Below are the code and all the weights of a small trained network. Each question names an input and a target symbol and asks about switching units off, where a switched-off unit gives its printed mean instead of its output.

import numpy as np


def w(rows, s, z=0):
    codes = np.array(rows[::2]) - 128.0
    scale = np.full(codes.shape[1], s)
    scale[-1] = z or s
    return codes * scale


def f(y):
    return y / 2 * (1 + np.tanh(0.7978845608 * (y + 0.044715 * y**3)))


def softmax(a):
    e = np.exp(a - a.max(-1, keepdims=True))
    return e / e.sum(-1, keepdims=True)


def log_softmax(a):
    a = a - a.max(-1, keepdims=True)
    return a - np.log(np.exp(a).sum(-1, keepdims=True))


def net(x, mask):
    ids = ['ΓΛΞΠΨαβδεζηθμσφω'.index(c) for c in x.split()]
    T = len(ids)
    res = E[ids] + P[:T]
    u = 0
    for l in range(2):
        r = res
        for j in range(3):
            rows = slice(2 * j, 2 * j + 2)
            q, k, v = (r @ M[l][rows].T for M in (Q, K, V))
            z = softmax(np.where(np.tri(T) > 0, q @ k.T / 2**0.5, -1e9)) @ v
            o = O[l][rows]
            res = res + np.where(mask[u + j], z, o[:, -1]) @ o[:, :-1]
        u += 3
        y = f(res @ A[l][:, :-1].T + A[l][:, -1])
        res = res + np.where(mask[u : u + 16], y, B[l][:, -1]) @ B[l][:, :-1]
        u += 16
    return log_softmax(res[-1] @ U[:, :-1].T + U[:, -1])


Q, K, V, O, A, B = {}, {}, {}, {}, {}, {}
E = w([
[112,83,160,130,176],'Γ',
[65,96,146,129,143],'Λ',
[98,142,98,191,142],'Ξ',
[138,109,172,128,139],'Π',
[18,133,126,126,131],'Ψ',
[140,131,155,128,151],'α',
[21,117,137,128,123],'β',
[118,104,162,125,148],'δ',
[171,108,113,194,144],'ε',
[86,133,166,182,171],'ζ',
[142,69,97,98,154],'η',
[106,117,194,207,100],'θ',
[141,113,164,132,153],'μ',
[162,132,181,130,137],'σ',
[131,188,123,114,162],'φ',
[4,114,131,131,118],'ω',
],0.024)
P = w([
[90,161,177,85,57],'0',
[103,195,153,82,49],'1',
[95,182,153,92,69],'2',
[85,165,150,105,90],'3',
[87,151,147,114,111],'4',
[92,143,150,125,129],'5',
[95,127,144,128,149],'6',
[99,117,140,137,165],'7',
[102,101,138,146,184],'8',
[108,95,135,154,201],'9',
[114,82,131,163,220],'10',
[124,76,124,173,241],'11',
[104,72,111,176,231],'12',
[110,58,117,186,254],'13',
],0.0098)
Q[0] = w([
[156,134,125,49,161],'0.h0',
[188,119,111,107,103],'0.h0',
[161,95,98,7,132],'0.h1',
[152,150,139,175,35],'0.h1',
[156,78,71,126,34],'0.h2',
[206,143,69,114,103],'0.h2',
],0.012)
K[0] = w([
[140,145,125,154,145],'0.h0',
[127,106,86,199,66],'0.h0',
[143,88,133,36,101],'0.h1',
[124,148,146,143,48],'0.h1',
[164,123,151,95,44],'0.h2',
[145,91,167,127,2],'0.h2',
],0.011)
V[0] = w([
[105,129,133,66,111],'0.h0',
[140,157,156,102,176],'0.h0',
[150,82,159,134,49],'0.h1',
[120,150,170,125,108],'0.h1',
[103,152,153,54,141],'0.h2',
[30,81,109,112,2],'0.h2',
],0.009)
O[0] = w([
[70,152,186,168,93,197],'0.h0',
[91,75,139,146,121,232],'0.h0',
[180,168,134,177,2,20],'0.h1',
[150,161,106,144,145,145],'0.h1',
[171,91,118,81,231,253],'0.h2',
[121,111,91,131,60,28],'0.h2',
],0.0081,0.0038)
A[0] = w([
[145,192,116,198,152,199],'0.n0',
[101,43,185,159,66,94],'0.n1',
[164,87,102,143,89,131],'0.n2',
[99,151,110,81,152,184],'0.n3',
[154,184,63,102,49,111],'0.n4',
[162,131,117,60,186,133],'0.n5',
[255,157,196,69,135,107],'0.n6',
[81,159,163,163,109,101],'0.n7',
[230,119,134,201,128,210],'0.n8',
[174,55,74,131,151,41],'0.n9',
[119,126,75,167,137,68],'0.n10',
[92,63,78,102,122,107],'0.n11',
[185,141,60,109,152,101],'0.n12',
[112,180,163,34,136,254],'0.n13',
[108,56,145,155,120,100],'0.n14',
[147,111,133,205,186,168],'0.n15',
],0.011,0.0057)
B[0] = w([
[190,85,50,168,84,176],'0.n0',
[255,96,151,143,79,150],'0.n1',
[105,206,79,75,237,124],'0.n2',
[124,66,186,133,94,217],'0.n3',
[182,128,62,164,97,129],'0.n4',
[107,58,138,106,109,237],'0.n5',
[14,177,210,160,113,148],'0.n6',
[169,218,158,139,212,144],'0.n7',
[4,56,41,84,87,138],'0.n8',
[120,235,91,61,125,147],'0.n9',
[90,143,81,114,100,119],'0.n10',
[176,154,94,96,80,162],'0.n11',
[211,156,217,90,156,131],'0.n12',
[118,74,178,154,78,254],'0.n13',
[226,75,130,159,112,165],'0.n14',
[84,102,69,133,97,243],'0.n15',
],0.0064,0.0096)
Q[1] = w([
[182,187,94,126,197],'1.h0',
[63,108,119,6,112],'1.h0',
[154,203,105,136,184],'1.h1',
[209,158,107,139,147],'1.h1',
[22,83,138,163,117],'1.h2',
[97,115,174,254,98],'1.h2',
],0.0079)
K[1] = w([
[124,152,201,118,5],'1.h0',
[162,89,120,105,153],'1.h0',
[98,169,180,182,51],'1.h1',
[100,147,149,102,24],'1.h1',
[92,54,114,171,152],'1.h2',
[102,123,137,246,131],'1.h2',
],0.011)
V[1] = w([
[29,57,28,194,82],'1.h0',
[183,64,112,89,124],'1.h0',
[151,146,76,84,128],'1.h1',
[119,70,115,56,93],'1.h1',
[112,112,212,84,1],'1.h2',
[224,78,174,177,153],'1.h2',
],0.01)
O[1] = w([
[91,160,59,94,185,216],'1.h0',
[168,178,181,51,194,210],'1.h0',
[190,102,110,119,129,72],'1.h1',
[184,157,86,35,111,255],'1.h1',
[187,76,96,148,180,184],'1.h2',
[247,225,205,222,185,190],'1.h2',
],0.011,0.0086)
A[1] = w([
[105,149,170,61,56,181],'1.n0',
[163,13,97,74,145,211],'1.n1',
[50,81,148,206,191,160],'1.n2',
[99,2,177,128,214,135],'1.n3',
[147,196,156,93,113,117],'1.n4',
[245,130,206,144,160,3],'1.n5',
[133,213,209,139,142,122],'1.n6',
[139,67,110,146,159,56],'1.n7',
[105,163,134,104,202,101],'1.n8',
[196,206,107,117,126,31],'1.n9',
[106,163,119,73,186,152],'1.n10',
[175,56,88,138,195,18],'1.n11',
[204,136,110,56,102,208],'1.n12',
[163,119,71,188,181,177],'1.n13',
[155,156,42,108,150,42],'1.n14',
[103,70,193,50,106,205],'1.n15',
],0.009,0.0054)
B[1] = w([
[174,133,106,157,179,140],'1.n0',
[133,151,148,166,45,253],'1.n1',
[153,79,154,172,156,193],'1.n2',
[74,102,134,95,66,248],'1.n3',
[102,125,139,171,151,150],'1.n4',
[137,98,102,77,139,233],'1.n5',
[118,140,166,66,165,162],'1.n6',
[133,122,125,155,25,139],'1.n7',
[147,103,124,166,1,204],'1.n8',
[56,115,87,155,137,158],'1.n9',
[181,81,136,153,133,230],'1.n10',
[108,139,134,125,57,187],'1.n11',
[89,198,164,172,141,229],'1.n12',
[184,165,112,126,127,161],'1.n13',
[191,102,155,60,148,160],'1.n14',
[52,174,106,96,170,211],'1.n15',
],0.0087,0.016)
U = w([
[140,83,165,76,216,78],'Γ',
[167,100,130,157,103,177],'Λ',
[60,157,32,170,151,255],'Ξ',
[198,49,152,154,96,176],'Π',
[101,133,108,146,26,64],'Ψ',
[129,99,147,150,101,68],'α',
[152,119,123,175,62,58],'β',
[191,53,162,118,145,152],'δ',
[165,62,47,69,137,70],'ε',
[100,149,199,192,187,142],'ζ',
[98,255,165,39,116,218],'η',
[218,89,118,174,189,226],'θ',
[153,83,144,146,120,95],'μ',
[145,78,140,182,48,33],'σ',
[53,52,206,33,118,66],'φ',
[151,127,112,180,52,81],'ω',
],0.0074,0.0065)

Each question gives the input, a string of symbols that net reads in full, and the target symbol t.
The units are the heads (2 rows each of Q, K, V and O) and the neurons (one row each of A and B). Each row of codes is followed by its name. A weight is (code - 128) times the scale printed after its matrix; where a second scale follows, it is the last column's (O, A, B and U).
mask holds one flag per unit, layer by layer, with each layer's heads first. A switched-off unit (its flag False) gives its mean, the last column of its rows in O or B, instead of its output. The means were averaged over made-up inputs and are rounded, as every weight is.
A unit's drop is (log p(t) with every unit on - log p(t) with that unit switched off) / (log p(t) with every unit on - log p(t) with every unit switched off).
The circuit of an input: a set's keep is (log p(t) with only the set's units on - log p(t) with every unit switched off) / (log p(t) with every unit on - log p(t) with every unit switched off). Starting from the 12 units with the biggest drops (on a tie, the unit counted first), units are removed one at a time, each time the one whose removal leaves the highest keep (on an exact tie, the one counted first), for as long as the keep stays at least 0.8.
units of the circuit, in order: the units of the circuit, biggest drop first
unit that matters most: the unit with the biggest drop
k most important neurons: the k neurons with the biggest drops, biggest first
top k neurons in layer l: the k neurons of layer l with the biggest drops, biggest first
which heads matter: for each layer, one digit per head in row order, 1 if its drop is at least 0.15 and else 0, layers parted by /
input φ Λ φ ζ Ψ ζ δ Π, target ζ: top 2 neurons in layer 1	1.n5, 1.n8
input α Λ Ψ Π η φ η Λ φ Π Π Π σ, target φ: top 2 neurons in layer 0	0.n6, 0.n8
input Ψ Ψ Π, target Ψ: units of the circuit, in order	1.h2, 0.h2, 1.n1
input η η φ Π, target η: units of the circuit, in order	1.h0
input φ Ψ Γ φ η σ η ε Ψ, target ε: 2 most important neurons	1.n10, 0.n8
input φ φ ζ φ φ η θ φ η φ σ ε ε Π, target ε: 4 most important neurons	0.n8, 0.n15, 1.n10, 1.n14
input Π φ φ φ η φ η η Γ, target η: 3 most important neurons	1.n12, 1.n2, 1.n6
input Ψ Π η Ψ, target η: which heads matter	001 / 110
input φ φ Ψ, target φ: which heads matter	000 / 001
input δ δ η η Π μ, target η: top 2 neurons in layer 0	0.n15, 0.n6
input φ Π φ δ δ φ Λ Ψ Ψ Ψ η ω, target η: units of the circuit, in order	1.h1, 1.h0
input η δ Γ, target η: 2 most important neurons	1.n10, 1.n2
input δ φ μ η Ξ φ φ φ Ψ φ φ δ, target φ: units of the circuit, in order	0.h1, 1.n3
input ω φ ω η η δ, target η: units of the circuit, in order	1.h0
input φ Ξ φ β ω η φ φ φ Ξ Ξ β, target Ξ: which heads matter	001 / 101
input φ φ Π θ φ δ α η Π Π, target η: which heads matter	000 / 110
input Ψ φ η φ φ φ φ δ δ ζ Ψ, target ζ: which heads matter	001 / 011
input Π δ φ ε φ δ θ Ψ, target θ: which heads matter	000 / 100
input φ η φ Ξ σ, target Ξ: which heads matter	000 / 101
input η φ φ σ η θ Π φ η φ Ξ, target Ξ: which heads matter	000 / 001
input ω Ξ Λ Ξ φ Π φ σ φ φ φ η η Ψ, target η: unit that matters most	1.h1
input Π φ ζ α φ, target ζ: which heads matter	000 / 110
input φ σ φ φ Ξ Ψ Ξ ε δ Ψ θ Ψ, target θ: which heads matter	000 / 101
input η φ η φ Λ φ η β, target η: which heads matter	000 / 110
input φ Γ η φ φ φ Ξ Π η Ψ φ η σ, target η: which heads matter	000 / 011
